Below are the code and all the weights of a small trained network. Each question names an input and a target symbol and asks about switching units off, where a switched-off unit gives its printed mean instead of its output.

import numpy as np


def w(rows, s, z=0):
    codes = np.array(rows[::2]) - 128.0
    scale = np.full(codes.shape[1], s)
    scale[-1] = z or s
    return codes * scale


def norm(h):
    return h / np.sqrt((h * h).mean(-1, keepdims=True) + 1e-5)


def f(y):
    return np.maximum(y, 0)


def softmax(a):
    e = np.exp(a - a.max(-1, keepdims=True))
    return e / e.sum(-1, keepdims=True)


def log_softmax(a):
    a = a - a.max(-1, keepdims=True)
    return a - np.log(np.exp(a).sum(-1, keepdims=True))


def net(x, mask):
    ids = ['ΔΠΨεημστφ'.index(c) for c in x.split()]
    T = len(ids)
    res = E[ids] + P[:T]
    r = norm(res)
    for j in range(2):
        rows = slice(4 * j, 4 * j + 4)
        q, k, v = (r @ M[0][rows].T for M in (Q, K, V))
        z = softmax(np.where(np.tri(T) > 0, q @ k.T / 4**0.5, -1e9)) @ v
        o = O[0][rows]
        res = res + np.where(mask[j], z, o[:, -1]) @ o[:, :-1]
    y = f(norm(res) @ A[0][:, :-1].T + A[0][:, -1])
    res = res + np.where(mask[2:18], y, B[0][:, -1]) @ B[0][:, :-1]
    return log_softmax(norm(res)[-1] @ U[:, :-1].T + U[:, -1])


Q, K, V, O, A, B = {}, {}, {}, {}, {}, {}
E = w([
[176,56,122,99,107,93],'Δ',
[52,210,61,5,144,166],'Π',
[181,56,116,98,106,93],'Ψ',
[142,188,182,103,131,56],'ε',
[177,54,129,101,108,87],'η',
[167,64,143,101,114,88],'μ',
[171,58,138,102,114,88],'σ',
[178,132,108,156,97,63],'τ',
[148,101,94,170,233,74],'φ',
],0.0032)
P = w([
[205,107,220,188,164,199],'0',
[250,121,144,154,168,177],'1',
[229,125,135,136,149,161],'2',
[211,131,130,111,139,142],'3',
[191,131,123,103,129,132],'4',
[175,130,122,92,120,127],'5',
[160,128,115,87,111,119],'6',
[143,123,108,82,101,119],'7',
[127,116,105,77,85,114],'8',
[107,113,97,74,74,110],'9',
[85,105,84,71,63,103],'10',
[59,106,74,61,53,94],'11',
[42,112,67,52,57,79],'12',
[27,113,61,38,64,70],'13',
],0.0024)
Q[0] = w([
[157,165,122,11,170,32],'head 0',
[96,158,178,238,75,248],'head 0',
[167,163,141,237,125,224],'head 0',
[63,192,255,215,61,199],'head 0',
[151,172,177,173,152,214],'head 1',
[152,131,176,187,131,209],'head 1',
[188,145,118,127,154,162],'head 1',
[79,147,106,217,152,120],'head 1',
],0.0062)
K[0] = w([
[99,161,144,106,109,215],'head 0',
[154,103,136,172,118,40],'head 0',
[122,60,139,175,98,57],'head 0',
[178,129,204,175,86,1],'head 0',
[172,130,177,159,139,145],'head 1',
[181,111,186,151,141,137],'head 1',
[153,136,131,164,154,122],'head 1',
[130,126,150,135,141,180],'head 1',
],0.0096)
V[0] = w([
[62,106,63,121,116,126],'head 0',
[76,156,87,83,97,153],'head 0',
[136,174,138,112,152,117],'head 0',
[119,157,163,66,128,140],'head 0',
[116,151,137,119,3,195],'head 1',
[115,118,73,97,211,204],'head 1',
[126,178,154,57,141,189],'head 1',
[111,31,210,68,96,120],'head 1',
],0.0042)
O[0] = w([
[178,155,155,191,174,183,76],'head 0',
[144,186,122,165,111,199,129],'head 0',
[116,154,65,114,104,151,181],'head 0',
[120,135,83,137,97,175,189],'head 0',
[189,157,144,31,160,4,2],'head 1',
[13,10,138,80,104,46,113],'head 1',
[90,26,44,49,191,69,103],'head 1',
[155,37,132,86,199,213,167],'head 1',
],0.0036,0.0026)
A[0] = w([
[160,133,211,76,107,111,119],'neuron 0',
[117,178,148,170,134,182,83],'neuron 1',
[154,162,135,172,125,161,113],'neuron 2',
[120,146,254,136,161,128,78],'neuron 3',
[95,134,114,97,97,111,95],'neuron 4',
[120,131,101,122,181,149,152],'neuron 5',
[149,193,140,146,96,103,87],'neuron 6',
[119,136,246,145,145,123,78],'neuron 7',
[164,128,136,121,139,102,123],'neuron 8',
[176,145,120,115,140,145,62],'neuron 9',
[61,129,131,174,149,100,5],'neuron 10',
[102,84,149,127,160,128,200],'neuron 11',
[114,177,126,115,113,180,97],'neuron 12',
[100,97,143,128,80,102,92],'neuron 13',
[75,104,127,85,139,70,84],'neuron 14',
[137,119,121,124,118,194,128],'neuron 15',
],0.0074,0.0026)
B[0] = w([
[90,131,128,121,102,113,242],'neuron 0',
[150,103,108,175,126,133,181],'neuron 1',
[102,147,104,104,104,122,189],'neuron 2',
[254,68,118,186,116,59,154],'neuron 3',
[130,101,110,108,120,121,190],'neuron 4',
[139,105,175,121,111,118,215],'neuron 5',
[92,120,153,103,159,152,207],'neuron 6',
[216,98,114,126,122,82,155],'neuron 7',
[131,96,99,145,125,131,183],'neuron 8',
[134,142,139,105,159,125,166],'neuron 9',
[81,133,143,54,132,133,171],'neuron 10',
[125,170,115,107,99,110,253],'neuron 11',
[156,104,142,152,138,102,221],'neuron 12',
[162,130,125,116,165,106,196],'neuron 13',
[118,147,101,175,128,186,175],'neuron 14',
[102,149,156,143,145,116,251],'neuron 15',
],0.0084,0.0023)
U = w([
[126,136,133,134,125,117,2],'Δ',
[56,125,118,45,98,108,143],'Π',
[205,64,97,121,112,65,150],'Ψ',
[147,148,121,121,189,136,92],'ε',
[144,130,142,124,145,147,66],'η',
[143,121,166,115,155,164,104],'μ',
[145,120,172,117,146,170,108],'σ',
[175,247,112,132,122,135,160],'τ',
[88,110,113,224,104,161,166],'φ',
],0.011,0.0065)

Each question gives the input, a string of symbols that net reads in full, and the target symbol t.
The units are the heads (4 rows each of Q, K, V and O) and the neurons (one row each of A and B). Each row of codes is followed by its name. A weight is (code - 128) times the scale printed after its matrix; where a second scale follows, it is the last column's (O, A, B and U).
mask holds one flag per unit, heads first, then neurons. A switched-off unit (its flag False) gives its mean, the last column of its rows in O or B, instead of its output. The means were averaged over made-up inputs and are rounded, as every weight is.
A unit's drop is (log p(t) with every unit on - log p(t) with that unit switched off) / (log p(t) with every unit on - log p(t) with every unit switched off).
most important unit: the unit with the biggest drop
k most important neurons: the k neurons with the biggest drops, biggest first
which heads matter: for each layer, one digit per head in row order, 1 if its drop is at least 0.15 and else 0, layers parted by /
drop when u is switched off: that unit's drop, to one decimal
input ε ε Δ Π φ Δ φ ε, target φ: most important unit	neuron 1
input φ μ Δ ε Π σ, target σ: which heads matter	11
input ε φ Π ε φ Ψ τ, target φ: 2 most important neurons	[neuron 11; neuron 1]
input φ τ φ ε τ τ τ Π ε φ μ, target φ: 3 most important neurons	[neuron 11; neuron 15; neuron 13]
input Δ μ τ μ, target Π: which heads matter	10
input τ φ τ ε φ Π, target φ: which heads matter	11
input τ Π Ψ τ Ψ, target τ: which heads matter	10
input τ φ φ φ φ μ Π, target φ: 2 most important neurons	[neuron 12; neuron 1]
input Ψ τ σ φ ε τ Δ ε ε τ σ Π, target τ: which heads matter	11
input ε σ φ φ σ Ψ Ψ ε Π φ σ μ φ σ, target φ: which heads matter	10
input Δ φ Δ τ φ μ ε Π Ψ φ φ Ψ, target φ: 2 most important neurons	[neuron 15; neuron 11]
input η τ Π σ, target τ: which heads matter	10
input τ Π σ Ψ φ ε ε σ, target σ: 2 most important neurons	[neuron 11; neuron 15]
input Π ε ε φ μ τ ε σ Δ τ μ, target τ: most important unit	head 1
input τ μ ε φ μ φ μ τ, target Π: 2 most important neurons	[neuron 6; neuron 12]
input φ φ ε Ψ τ τ Π ε φ ε τ σ η, target τ: 2 most important neurons	[neuron 15; neuron 6]
input η Δ φ Π ε ε φ Ψ τ η ε, target τ: 2 most important neurons	[neuron 2; neuron 5]
input ε Ψ φ Π φ Δ Ψ, target φ: drop when head 1 is switched off	0.1
input Δ Ψ μ μ Δ, target Π: drop when neuron 1 is switched off	0.2
input φ φ σ φ τ Ψ η σ, target Π: most important unit	neuron 0
input τ σ σ φ η η, target Π: drop when head 1 is switched off	0.3
input ε σ φ φ ε, target Π: drop when neuron 9 is switched off	0.0
